Below are the code and all the weights of a small trained network. Each question names an input and a class and asks about switching units off, where a switched-off unit gives its printed mean instead of its output.

import numpy as np


def w(rows, s, z=0):
    codes = np.array(rows[::2]) - 128.0
    scale = np.full(codes.shape[1], s)
    scale[-1] = z or s
    return codes * scale


def f(y):
    return np.maximum(y, 0)


def log_softmax(a):
    a = a - a.max(-1, keepdims=True)
    return a - np.log(np.exp(a).sum(-1, keepdims=True))


def net(x, mask):
    res = np.array(x, float).reshape(1, 8) / 4 @ E
    y = f(res @ A[0][:, :-1].T + A[0][:, -1])
    res = res + np.where(mask, y, B[0][:, -1]) @ B[0][:, :-1]
    return log_softmax(res[-1] @ U[:, :-1].T + U[:, -1])


A, B = {}, {}
E = w([
[147,154,132,134,109,140],'x0',
[134,144,129,137,127,129],'x1',
[14,116,176,146,1,96],'x2',
[87,242,7,58,112,137],'x3',
[147,155,130,138,112,136],'x4',
[199,99,41,171,62,6],'x5',
[128,121,127,122,129,127],'x6',
[67,34,127,88,173,94],'x7',
],0.0067)
A[0] = w([
[158,181,83,8,177,99,85],'n0',
[87,82,113,148,168,168,251],'n1',
[38,113,164,170,97,70,183],'n2',
[52,110,108,144,2,162,140],'n3',
[41,136,153,161,106,214,120],'n4',
[201,49,161,212,164,141,93],'n5',
[149,194,92,142,91,132,65],'n6',
[165,97,85,171,128,71,146],'n7',
[211,62,41,153,66,174,73],'n8',
[187,135,129,120,174,127,142],'n9',
[248,125,108,146,201,159,221],'n10',
[179,236,71,88,91,66,151],'n11',
[119,114,109,209,51,20,101],'n12',
[145,20,200,174,171,85,160],'n13',
[137,147,117,33,111,119,115],'n14',
[175,68,250,205,80,146,67],'n15',
[141,143,111,191,117,67,188],'n16',
[72,188,70,71,129,128,78],'n17',
[53,133,202,137,43,94,149],'n18',
[135,94,133,90,127,74,252],'n19',
[94,151,168,154,11,134,169],'n20',
[38,163,44,105,71,157,69],'n21',
[111,152,210,100,176,240,115],'n22',
[83,189,229,64,150,195,77],'n23',
[202,105,132,53,138,157,197],'n24',
[204,78,244,158,126,128,57],'n25',
[148,109,85,164,60,90,84],'n26',
[227,89,116,99,23,184,94],'n27',
],0.008,0.0037)
B[0] = w([
[48,136,58,152,215,161,211],'n0',
[159,155,172,57,77,168,206],'n1',
[105,187,134,84,173,123,222],'n2',
[144,237,116,112,246,62,227],'n3',
[206,85,111,126,79,38,204],'n4',
[82,171,102,187,160,190,211],'n5',
[138,90,138,130,143,128,181],'n6',
[142,64,153,98,13,127,199],'n7',
[136,71,122,117,120,90,180],'n8',
[134,140,158,81,188,127,182],'n9',
[174,208,195,32,131,77,254],'n10',
[109,142,107,160,93,182,250],'n11',
[167,47,102,81,114,107,232],'n12',
[83,146,168,151,140,143,241],'n13',
[108,113,85,203,120,211,170],'n14',
[85,154,73,218,171,200,226],'n15',
[148,100,130,100,70,133,203],'n16',
[87,127,84,253,113,157,207],'n17',
[196,179,172,81,212,64,232],'n18',
[93,107,153,101,93,152,202],'n19',
[121,191,160,54,175,63,231],'n20',
[89,129,68,196,177,183,213],'n21',
[207,2,68,103,24,99,237],'n22',
[217,9,29,110,31,128,227],'n23',
[152,206,234,74,189,102,194],'n24',
[43,94,118,211,198,190,204],'n25',
[132,74,83,108,86,103,189],'n26',
[145,126,157,161,101,165,171],'n27',
],0.0055,0.0067)
U = w([
[148,190,137,96,181,103,108],'0',
[169,52,95,138,65,123,51],'1',
[56,155,102,249,149,196,60],'2',
[111,165,143,117,103,151,255],'3',
],0.012,0.0049)

Each question gives the input, the list of numbers given to net, and the class t.
The units are the neurons (one row each of A and B). Each row of codes is followed by its name. A weight is (code - 128) times the scale printed after its matrix; where a second scale follows, it is the last column's (A, B and U).
mask holds one flag per neuron, in row order. A switched-off neuron (its flag False) gives its mean, the last column of its row in B, instead of its output. The means were averaged over made-up inputs and are rounded, as every weight is.
A unit's drop is (log p(t) with every unit on - log p(t) with that unit switched off) / (log p(t) with every unit on - log p(t) with every unit switched off).
The circuit of an input: a set's keep is (log p(t) with only the set's units on - log p(t) with every unit switched off) / (log p(t) with every unit on - log p(t) with every unit switched off). Starting from the 12 units with the biggest drops (on a tie, the unit counted first), units are removed one at a time, each time the one whose removal leaves the highest keep (on an exact tie, the one counted first), for as long as the keep stays at least 0.8.
units of the circuit, in order: the units of the circuit, biggest drop first
most important unit: the unit with the biggest drop
top k neurons: the k neurons with the biggest drops, biggest first
drop of u: that unit's drop, to one decimal
input [7,-2,7,3,5,-5,6,1], class 0: top 2 neurons : n3, n18
input [3,1,-3,3,-6,-8,5,-3], class 1: units of the circuit, in order : n22, n23
input [3,-2,3,7,-6,-6,6,-6], class 2: units of the circuit, in order : n17
input [0,-5,4,1,4,-6,-6,3], class 1: units of the circuit, in order : n23, n22
input [0,-4,7,-5,2,-4,-5,3], class 0: units of the circuit, in order : n18, n3
input [-4,6,5,-2,5,-2,-4,4], class 0: units of the circuit, in order : n18, n3, n2
input [-8,8,-7,-8,8,-4,4,3], class 2: top 3 neurons : n25, n5, n15
input [-7,-5,8,-2,-2,6,3,3], class 0: units of the circuit, in order : n3, n18
input [-1,6,4,-8,-7,7,0,-6], class 2: top 4 neurons : n15, n25, n5, n22
input [3,8,5,8,0,-7,0,6], class 2: top 2 neurons : n21, n17
input [-7,8,7,1,-1,-8,-8,-2], class 1: top 2 neurons : n23, n22
input [0,7,-6,-8,-2,-1,6,0], class 2: top 2 neurons : n25, n5
input [-5,-3,4,6,-7,-7,-5,-7], class 1: top 3 neurons : n23, n22, n4
input [-8,-3,-8,-7,5,8,4,1], class 0: top 4 neurons : n10, n24, n22, n23
input [0,7,-5,7,-8,5,-5,1], class 2: most important unit : n0
input [2,-8,8,6,8,-4,1,4], class 0: top 2 neurons : n3, n18
input [-7,1,7,-2,0,-7,-4,-3], class 0: top 3 neurons : n18, n3, n20
input [-3,1,-2,-5,6,-7,-4,5], class 1: drop of n22 : 0.7
input [8,-6,-4,3,0,-8,-5,3], class 1: drop of n22 : 0.2
input [-5,-7,-5,-5,-3,5,4,8], class 0: drop of n26 : 0.1
input [-6,4,7,0,0,-3,7,5], class 0: drop of n3 : 0.1
input [-4,7,-3,-2,-4,-6,5,8], class 1: most important unit : n22
